Each row is followed by its class number.
[-10   6  -4 -15  35  10 -35  -4  -3   6  -8 -35  40  42 -25  -4  -4  -2
  -6   1   2  -3  12   1   6   8  -2  45  -6  -4 -13 -29  17  14   0  -2
 -16  23  33   2  18   0  32  25   2  -4   7  -6   2   7  -8   3   9  -4
 -19  12   8   2 -18  30   8  16 -19 -24 -12 -16  64]
1
[ -3  -2  -9 -11  29  -5  20  -2  -2 -29   4 -18   8 -30  22  11 -13  18
 -12   8  23 -12 -15 -18  12   5 -10  11  -5  -8   6   6  17 -17   1 -10
  -1 -14 -13   4  30 -70 -42  -3  -5  -9 -22   4   9  21 -10   0 -11   7
  -7  -6   5  -2  15  13  13 -22   9 -26  47  -5 -25]
0
[ 11  11  12   5 -13   3 -14 -16  -5   0   4  -5  28  -6  -6  39  13  -7
  19  14 -44  24   7   0 -16   2  31 -63  14  -6 -28  -7  25  12  12 -34
 -18  94  30   8  10 -84 -26   5   1   7  28  -8   8 -18  -3 -13   3  -2
 -10  27  -2  -6 -18  -1 -12 -38   4  -9 -15 -21  23]
1
[  5  -5  18   5 -31  -3  23   6   5   9   8  -4  -6  11  -3  16  38 -12
  11  18 -14  16  -5  -7 -16  -2  10 -32   8  13 -15  -7 -13  14   2 -11
  -4 -28  -4   2 -19  -2  11  17  -4   4 -21 -13  -6 -12  -6  -4  -4   4
   1  17   2  -1   6 -22   1 -24   1  13   5 -10 -10]
2
[  2   5  -9 -16  41  -4 -11 -14   7  -8   5 -14  14 -39  -9   5 -17   9
   2  18  -2  -3  -1 -11  11   2   2  -1  -6 -27   8  12   2  -8 -15  13
   0  12  26   2   7 -24  23   5   4  -4  31 -17  -4  29  -2  -3   2  -5
  -4   5   5   6  19  -8  -3 -28   0 -51 -49  -9   4]
1
[-13  10  -7   3  44 -32 -20  -9  -2   2   1 -24  15 -54  -8   6  -2   0
   8  28   8   0  17   0  -5   5  -8  -4   1 -22 -52  17  14   7   4  40
 -14  97  44  19  50 -36  -8  16   8  -2 -10 -15  -3  18   0   9  14 -15
  -7  47 -13  -9  -8   7   3 -10   0 -80 -58 -26   9]
1
[ -1  -2  -2  11   1  29  -2  -6  -1  12  -2  -5   8  13  10  19   4  -3
  21  -4   5   2  10 -13   5   7  22  -3   0   7  -9   0  13  -1  18 -12
 -13  59  17   1  13 -94 -30   2  12   6 -11  -5  19  -7  -7   6   7  -2
   6 -12  -1  -6 -23  -3  -6 -24   0   5   2  -6  18]
2
[ -8  15   0 -31  31 -36   5  -4  -3 -16   0 -25  20 -22   2  15  18   4
   4  14   8 -10  -1 -26 -15  -4 -21  -8   4 -12   1   0  20   8  -4 -21
  -6  66  28   3  42 -69 -36   8   7  10 -49  -8   2 -20  -6   3   3  13
 -35   2  -2  -2   5   1  13 -29   5 -75  44 -28  -6]
1
[ 15  11  -5  -6   9 -20  -2  -1   3  -1  -1   9   2 -14 -13  14  15   2
   8   9 -12  -2 -13 -19  -3  -2  10 -30   5 -17   2   3  -4   0 -11  -5
   1  23  30   6  -4 -33  -7   7  -3   1  13  -5  12   1   4  -4   0   2
 -13 -10   1  -7  18 -29  -1 -29   2 -43 -15 -11   0]
1
[ -5 -14   4 -21  11  17   9   5   4 -15   6 -15  16  40  -2  12  -2   9
  -8   0   7   2 -15 -13   2   0  -4  23   3  27   9 -14  15  -8   2 -26
  -6 -71 -13   2  -4 -44 -13   0  -4  -5 -40  10  11  -1  -6 -10  -8   9
 -22 -14   1   7   9   3  10 -20 -10   4  74  -7   5]
0
[  1   3 -12 -17  29 -22  -5  -9   0   6   2 -26  21 -41 -18  22   2  -4
   4  20 -22 -12 -15 -35  -2   4  14 -23  -5 -19   3   5   1  21 -39  -7
  33 -27  18  -1   6 -39  31  19   4   0 -10 -13   1  -6   3  -6  13  -4
 -20  -2   5   9  -1 -18   4 -33  -1 -45 -11 -29   9]
1
[  2   6   4  67 -23  21  -2  -7 -14  12   5  22 -11  18   9  33  44 -20
   1  15 -17   5  -5 -16  -1   2  45   4  -2 -14 -17   0  -8   8   8  25
  -8  70  19   2   9 -28  -6  22   0  11  18 -28   5  40 -12   7   5 -22
  18   0   8 -16 -45  -7   3 -10   0  13 -43  -6  11]
1
[  1  -1  10   2  14  -6   5   1   4 -13   4 -10  14  -5   7   8 -26  10
 -14   1   1   4  15   9  23  10   9   1   3  -8  12  -6  12 -13  11 -21
 -10 -52 -17   1 -10   6 -14 -14  -2  -9  17   6  -3  29  -2  -7  -4  -2
  14  20   3   1  44  13  -2   1   0  23  14   5   5]
0
[ -1   6  -9   8 -31 -19   6   0  -5  -3 -12  -7  16  51  -2   5  48  -7
  -1  -4 -12 -13   4   5  10  15  -3  19  -3 -10   6 -19  18  -4   8 -44
  20 -20  -6   1   0   5 -21  -4   3  -2  36  -5 -10  10 -20   1  -6 -14
  11   9  14   1  11  23  -7 -15   8  28  41  13   4]
0
[  4   1  -4 -14  18 -39  20  -2   6 -12   4 -15   9 -16   1   4  17   8
   2  13  15  -3   3 -20  16   3 -17  10  -1  -5  27  -9  -3  -9  -8 -25
  -2 -89  -5  -1 -16  27   8   2   1  -6 -27  -3 -14  15   7  -2 -15   0
   8   7  13   3  41 -20   4 -31  11  -7  25 -13 -15]
2
[ -5  14   4  53  -2  26  -2   4  -7   9   4   4   7  18   6  38  30 -10
  -1   9 -19  -3  -5 -10  10   6  31  15  -8  -9 -21  -2   5   4   7  19
  -6  39   8  11  17 -62 -16  16   3  10 -14 -23  12  35 -11   0   2 -17
  10   6  -9 -10 -40  16   3 -13  -3  11 -10   6  17]
1
[ -4  -3 -19 -36  47   4  -8 -10   0  12  -3 -34  15 -44 -19   7 -10  -3
  34  12  -7 -11  -1 -43 -20   3  19 -34  -5  10   5   1  -4  34 -27  10
  -8  48  13   1   0 -66  31  33   7  10 -64 -11  19 -46  10  -2  16   4
 -20 -27  -5   0 -46 -34   4 -25  -7 -65 -13 -41  21]
1
[  1   1  -1   6 -16   9  -1  -8 -11   4   4  -6   4  31   4  17  28 -21
   2   3  -7   2  11   4   0  -1   7   5   9  22 -11 -16  11   6  14 -21
 -16   6  -2   2  -5 -14 -15  11   5   4 -14  -9   6  -2 -11   3  -1   9
   8   8   2  -7 -15  18   0  -3  -2  20  21  -2   9]
2
[ 12  -2 -13  11 -10   3   0 -11  -5  -1  -3  -8  15  -6  -3  15  19 -11
  -6   8 -13 -20   7  -9  16  -5   8  15  -6 -18  17  -7   4   7 -17 -30
  11 -49   5  -2 -19  39  22  14   1   5  25 -20 -13  31  -5  -2  36 -12
   8  -5  13   3  14  -5  -9  -1   0  21  -1  -4   0]
2
[ -5   1  -2   4   6 -31   5  -1  -5   4  -7 -24   0  10   8   7  37  -8
   0  17   6  -1   5  -8   5   4 -13  15   1  -4  -7   8  14   4  -6  -2
  -4   5  19   7  -1  25  11  18   0   3 -21 -19  21  16 -13   8   8 -13
   1  25  17 -10  14 -13   4  -6   3 -14 -11 -21  -3]
2
[-11  13   7   2 -26 -18 -10  -8  -3   2  -1  -2  18  30  -8  29  34 -18
  -2  20 -26   1   4  -1  -9   0   6 -14  13  -2 -18 -18   9  13   3 -46
  -8  24  20   9   5   3  -4  13  -4   3  27 -15  -9  -5  -9   3   4   2
 -13  26   7   9  -3  12   2 -12   8   1  22 -30  11]
2
[ 17  -1  10 -33   0 -12   9  -5  11 -11   0  -7   8  27  -5   7  25  -5
  -2  13  15  15  21  11  -1   8 -17  15  15  17 -14 -17   1  -6  15 -41
 -19  -1  25   1  -3  29  -4  -8   4 -10   4  -8 -35  -9  -9  21  -2  11
 -13  18   4   0  37 -16   4 -13   5 -14  18 -22  -4]
2
[ 11 -12  -2 -16  15  -2  11  -4   7  -6   6  -1  -4 -26   3   2 -11  -4
   2   2  12   2   4 -18  16 -11   2  14  -5   4  13   5  -6   0  -9  -8
  -5 -39  -6  -6 -14  19  24  -2  -4  -2 -17  -5   7   6   7  -1   0  -4
   6 -19   6  -2  15 -26   1   3   8   0  -8  -3  -7]
0
